Below are the code and all the weights of a small trained network. Each question names an input and a target symbol and asks about switching units off, where a switched-off unit gives its printed mean instead of its output.

import numpy as np


def w(rows, s, z=0):
    codes = np.array(rows[::2]) - 128.0
    scale = np.full(codes.shape[1], s)
    scale[-1] = z or s
    return codes * scale


def norm(h):
    return h / np.sqrt((h * h).mean(-1, keepdims=True) + 1e-5)


def f(y):
    return np.maximum(y, 0)


def softmax(a):
    e = np.exp(a - a.max(-1, keepdims=True))
    return e / e.sum(-1, keepdims=True)


def log_softmax(a):
    a = a - a.max(-1, keepdims=True)
    return a - np.log(np.exp(a).sum(-1, keepdims=True))


def net(x, mask):
    ids = ['βγεζηθλμξπστφψω'.index(c) for c in x.split()]
    T = len(ids)
    res = E[ids] + P[:T]
    r = norm(res)
    for j in range(3):
        rows = slice(4 * j, 4 * j + 4)
        q, k, v = (r @ M[0][rows].T for M in (Q, K, V))
        z = softmax(np.where(np.tri(T) > 0, q @ k.T / 4**0.5, -1e9)) @ v
        o = O[0][rows]
        res = res + np.where(mask[j], z, o[:, -1]) @ o[:, :-1]
    y = f(norm(res) @ A[0][:, :-1].T + A[0][:, -1])
    res = res + np.where(mask[3:27], y, B[0][:, -1]) @ B[0][:, :-1]
    return log_softmax(norm(res)[-1] @ U[:, :-1].T + U[:, -1])


Q, K, V, O, A, B = {}, {}, {}, {}, {}, {}
E = w([
[239,149,120,209,102,147,119,173,87,154,105],'β',
[118,99,128,182,173,52,105,142,102,122,150],'γ',
[87,108,131,177,138,96,96,138,101,103,195],'ε',
[125,105,73,173,131,81,99,132,167,116,138],'ζ',
[120,77,163,169,104,40,145,126,124,143,141],'η',
[183,83,106,152,172,133,109,161,164,146,162],'θ',
[211,168,124,77,141,97,107,144,110,76,119],'λ',
[116,114,160,116,70,165,122,111,121,124,255],'μ',
[108,109,130,121,111,159,82,50,179,96,135],'ξ',
[100,133,114,117,138,99,72,79,189,177,114],'π',
[144,131,137,137,66,169,105,93,148,190,162],'σ',
[63,100,158,120,71,140,94,145,161,110,120],'τ',
[115,89,131,88,134,173,125,147,162,137,145],'φ',
[112,145,173,97,155,149,100,147,115,138,64],'ψ',
[131,133,158,73,144,135,126,120,126,180,160],'ω',
],0.0047)
P = w([
[113,20,4,134,119,100,118,93,2,131,100],'0',
[152,34,95,113,106,108,45,110,72,136,132],'1',
[133,86,115,83,90,112,45,135,97,154,144],'2',
[154,104,163,103,106,113,49,135,146,137,152],'3',
[153,132,181,130,124,119,85,137,171,133,158],'4',
[152,167,186,157,140,109,108,149,208,121,162],'5',
[139,185,186,171,156,117,136,138,209,117,163],'6',
[131,200,196,200,177,115,179,136,231,102,176],'7',
],0.003)
Q[0] = w([
[97,110,30,69,89,142,130,115,36,135,76],'head 1',
[110,53,71,79,73,133,94,103,40,159,116],'head 1',
[107,153,81,177,149,126,254,105,105,101,109],'head 1',
[85,150,100,134,182,157,181,111,121,122,106],'head 1',
[68,158,100,92,161,150,194,116,102,100,57],'head 2',
[179,94,166,169,101,90,62,135,152,152,216],'head 2',
[124,164,131,165,128,168,122,126,133,196,117],'head 2',
[159,124,186,117,136,109,107,149,208,122,218],'head 2',
[111,178,102,125,137,162,176,92,127,120,102],'head 3',
[163,152,46,99,100,156,210,107,46,107,97],'head 3',
[169,167,94,112,131,139,148,152,63,89,58],'head 3',
[157,165,85,81,124,149,143,125,75,76,63],'head 3',
],0.0086)
K[0] = w([
[123,62,40,162,130,121,154,97,31,120,101],'head 1',
[129,55,19,104,109,129,114,111,33,117,85],'head 1',
[155,166,36,254,151,93,192,116,179,34,142],'head 1',
[159,140,117,199,146,92,192,138,102,106,116],'head 1',
[62,40,87,103,103,107,115,56,124,118,155],'head 2',
[184,200,153,146,161,149,131,185,140,133,101],'head 2',
[112,95,108,208,79,137,148,123,82,140,96],'head 2',
[184,248,142,115,175,132,155,173,90,90,52],'head 2',
[90,91,87,161,165,130,169,146,94,121,181],'head 3',
[100,18,86,110,125,95,135,90,123,134,219],'head 3',
[74,48,134,128,135,114,125,96,151,151,195],'head 3',
[90,47,128,139,123,111,132,135,139,169,205],'head 3',
],0.0063)
V[0] = w([
[198,161,93,100,147,147,135,52,127,236,201],'head 1',
[64,139,130,199,2,137,108,62,156,142,160],'head 1',
[144,174,162,164,172,24,87,108,115,166,101],'head 1',
[193,106,144,105,66,89,171,157,53,99,204],'head 1',
[161,143,114,183,145,174,100,172,111,156,140],'head 2',
[146,118,114,104,92,129,143,90,162,138,103],'head 2',
[74,145,151,66,140,105,130,98,142,52,159],'head 2',
[88,75,150,130,129,128,113,162,116,164,157],'head 2',
[75,127,175,116,205,146,112,145,85,139,44],'head 3',
[111,98,160,148,69,161,154,170,130,197,115],'head 3',
[110,182,133,175,135,135,99,197,151,154,146],'head 3',
[175,141,136,133,125,160,132,144,74,81,97],'head 3',
],0.0046)
O[0] = w([
[41,212,117,74,142,100,232,69,53,173,154,138],'head 1',
[175,91,107,155,189,147,156,4,80,32,132,162],'head 1',
[113,84,150,57,37,159,183,171,77,42,59,230],'head 1',
[56,202,89,238,116,128,176,161,170,52,156,220],'head 1',
[123,94,76,72,176,143,174,162,149,114,181,135],'head 2',
[140,96,133,144,85,123,126,115,165,141,119,101],'head 2',
[111,175,150,182,81,151,48,88,71,128,131,87],'head 2',
[103,139,164,153,170,163,197,124,101,120,52,188],'head 2',
[91,45,175,61,122,119,124,134,60,115,188,121],'head 3',
[110,55,153,203,89,154,173,136,127,172,157,73],'head 3',
[109,74,26,128,115,106,116,144,73,149,141,8],'head 3',
[214,145,120,79,107,145,157,145,101,96,169,146],'head 3',
],0.0039,0.0015)
A[0] = w([
[78,207,137,64,114,110,197,167,68,226,118,91],'neuron 1',
[122,110,161,129,150,127,173,198,162,126,158,78],'neuron 2',
[90,144,110,96,113,118,92,92,135,138,34,85],'neuron 3',
[64,142,92,122,121,55,135,173,98,148,129,118],'neuron 4',
[116,100,7,139,128,124,95,103,153,157,25,79],'neuron 5',
[88,161,105,141,23,117,113,249,153,105,142,4],'neuron 6',
[141,99,155,101,129,153,62,173,141,171,108,76],'neuron 7',
[88,132,74,183,197,129,113,147,120,106,130,52],'neuron 8',
[124,115,6,130,129,133,104,155,23,131,132,63],'neuron 9',
[170,170,69,66,137,149,142,125,97,76,109,48],'neuron 10',
[66,156,101,150,159,242,129,84,168,163,62,121],'neuron 11',
[85,102,199,143,129,216,115,153,84,119,206,134],'neuron 12',
[221,73,114,160,177,128,103,115,80,117,125,56],'neuron 13',
[16,119,121,162,121,184,37,95,78,115,92,89],'neuron 14',
[167,72,110,110,56,116,85,187,96,195,133,69],'neuron 15',
[115,89,115,167,94,89,132,95,148,167,69,122],'neuron 16',
[61,81,114,132,213,253,145,151,158,157,87,35],'neuron 17',
[168,105,153,142,171,57,134,124,106,202,156,92],'neuron 18',
[79,80,100,154,99,99,163,163,135,136,118,101],'neuron 19',
[133,116,131,163,128,58,152,140,108,141,86,99],'neuron 20',
[145,162,60,126,104,117,179,75,48,180,141,81],'neuron 21',
[168,149,85,48,171,144,107,97,125,159,200,71],'neuron 22',
[58,73,149,101,145,138,111,117,102,216,101,114],'neuron 23',
[143,126,125,134,190,126,173,51,86,85,125,59],'neuron 24',
],0.0047,0.004)
B[0] = w([
[60,95,162,110,112,198,71,114,192,25,171,181],'neuron 1',
[125,103,91,79,183,117,160,119,151,141,119,187],'neuron 2',
[98,88,133,69,168,80,126,78,129,125,137,155],'neuron 3',
[148,133,140,115,147,190,116,94,139,123,101,196],'neuron 4',
[76,130,109,92,60,22,148,176,180,136,162,154],'neuron 5',
[138,238,55,71,71,91,55,125,190,119,73,237],'neuron 6',
[161,148,153,130,96,135,117,96,61,144,152,217],'neuron 7',
[115,174,107,86,167,109,128,180,65,147,152,168],'neuron 8',
[103,150,128,126,163,202,49,63,131,253,67,137],'neuron 9',
[101,99,161,122,45,95,163,110,93,126,98,159],'neuron 10',
[180,79,102,131,80,161,65,187,95,147,164,204],'neuron 11',
[143,106,134,106,93,27,187,128,85,158,142,237],'neuron 12',
[53,138,110,82,117,169,64,84,160,88,127,156],'neuron 13',
[162,121,116,148,198,101,191,153,152,65,208,182],'neuron 14',
[139,127,122,87,86,214,142,136,22,91,162,221],'neuron 15',
[135,131,152,162,110,126,169,162,167,131,78,236],'neuron 16',
[216,156,232,128,126,136,77,204,114,188,203,164],'neuron 17',
[153,177,172,89,144,188,99,113,138,152,81,224],'neuron 18',
[168,110,181,171,160,173,152,125,128,147,104,213],'neuron 19',
[122,161,160,116,140,181,105,149,129,124,83,218],'neuron 20',
[148,123,84,136,92,201,145,99,179,188,116,165],'neuron 21',
[156,172,211,144,155,72,143,124,138,133,89,206],'neuron 22',
[85,100,88,169,131,101,128,165,77,190,125,250],'neuron 23',
[145,185,103,91,52,140,99,119,100,145,111,208],'neuron 24',
],0.0049,0.002)
U = w([
[174,97,82,53,186,191,220,168,204,127,134,117],'β',
[87,148,75,125,226,163,108,145,55,96,92,20],'γ',
[71,183,78,192,180,105,161,123,60,95,208,127],'ε',
[90,174,42,106,70,82,103,217,183,113,109,94],'ζ',
[85,116,179,209,135,174,147,105,136,150,13,167],'η',
[167,146,176,165,215,89,94,149,178,236,172,164],'θ',
[182,210,157,68,102,121,67,77,161,65,135,251],'λ',
[136,166,75,156,72,143,206,27,97,179,167,80],'μ',
[151,27,95,163,141,160,33,67,173,83,156,75],'ξ',
[56,67,60,115,139,47,106,111,154,170,106,33],'π',
[152,108,46,155,83,209,144,104,136,182,129,46],'σ',
[150,67,154,205,121,98,197,191,143,20,130,130],'τ',
[183,81,149,120,69,183,81,214,56,178,171,116],'φ',
[100,58,178,35,104,73,150,107,54,148,112,168],'ψ',
[1,131,173,98,121,226,129,124,182,114,190,62],'ω',
],0.0064,0.0023)

Each question gives the input, a string of symbols that net reads in full, and the target symbol t.
The units are the heads (4 rows each of Q, K, V and O) and the neurons (one row each of A and B). Each row of codes is followed by its name. A weight is (code - 128) times the scale printed after its matrix; where a second scale follows, it is the last column's (O, A, B and U).
mask holds one flag per unit, heads first, then neurons. A switched-off unit (its flag False) gives its mean, the last column of its rows in O or B, instead of its output. The means were averaged over made-up inputs and are rounded, as every weight is.
A unit's drop is (log p(t) with every unit on - log p(t) with that unit switched off) / (log p(t) with every unit on - log p(t) with every unit switched off).
The circuit of an input: a set's keep is (log p(t) with only the set's units on - log p(t) with every unit switched off) / (log p(t) with every unit on - log p(t) with every unit switched off). Starting from the 12 units with the biggest drops (on a tie, the unit counted first), units are removed one at a time, each time the one whose removal leaves the highest keep (on an exact tie, the one counted first), for as long as the keep stays at least 0.8.
units of the circuit, in order: the units of the circuit, biggest drop first
most important unit: the unit with the biggest drop
k most important neurons: the k neurons with the biggest drops, biggest first
which heads matter: for each layer, one digit per head in row order, 1 if its drop is at least 0.15 and else 0, layers parted by /
drop when u is switched off: that unit's drop, to one decimal
input η φ ξ β π, target β: most important unit -> head 2
input λ γ ε π σ σ β, target μ: which heads matter -> 100
input λ π λ, target ψ: units of the circuit, in order -> [head 1; neuron 10]
input ζ β λ η σ λ π φ, target λ: which heads matter -> 011
input θ η η φ η ε, target ε: units of the circuit, in order -> [head 2; head 3]
input η η β ψ ψ, target ψ: which heads matter -> 001
input η ψ φ σ, target ψ: units of the circuit, in order -> [head 3; neuron 12]
input η ε φ λ λ, target θ: which heads matter -> 100
input ζ π σ, target σ: 2 most important neurons -> [neuron 21; neuron 11]
input ε η η η η φ φ φ, target φ: which heads matter -> 011
input ε η η σ η, target μ: which heads matter -> 100
input η ζ η, target η: which heads matter -> 000
input η φ η ε, target θ: which heads matter -> 100
input φ λ γ, target λ: most important unit -> head 3
input ψ λ λ λ ψ, target ψ: which heads matter -> 001
input ε φ ε, target ε: which heads matter -> 010
input π η η β η θ ζ, target β: which heads matter -> 010
input η φ η η ω ε, target ω: units of the circuit, in order -> [head 1; neuron 1]
input η η ψ η π ψ η η, target φ: which heads matter -> 100
input η π η γ, target ψ: units of the circuit, in order -> [head 1]
input ζ θ λ η η π η, target ψ: which heads matter -> 100
input η ω τ σ η, target η: units of the circuit, in order -> [head 3; neuron 20]
input λ η λ π ε λ η, target ζ: units of the circuit, in order -> [head 1; neuron 6]
input λ ψ ψ η η ε φ, target ψ: units of the circuit, in order -> [head 3; neuron 12]
input ψ ε φ λ η λ, target ζ: units of the circuit, in order -> [head 1; neuron 6]
input λ λ η φ β φ, target θ: 2 most important neurons -> [neuron 22; neuron 17]
input φ φ θ, target θ: units of the circuit, in order -> [head 1]
input β ζ η φ ε η λ π, target ψ: drop when neuron 3 is switched off -> 0.1
input η λ η ε β η η, target β: drop when neuron 2 is switched off -> 0.1
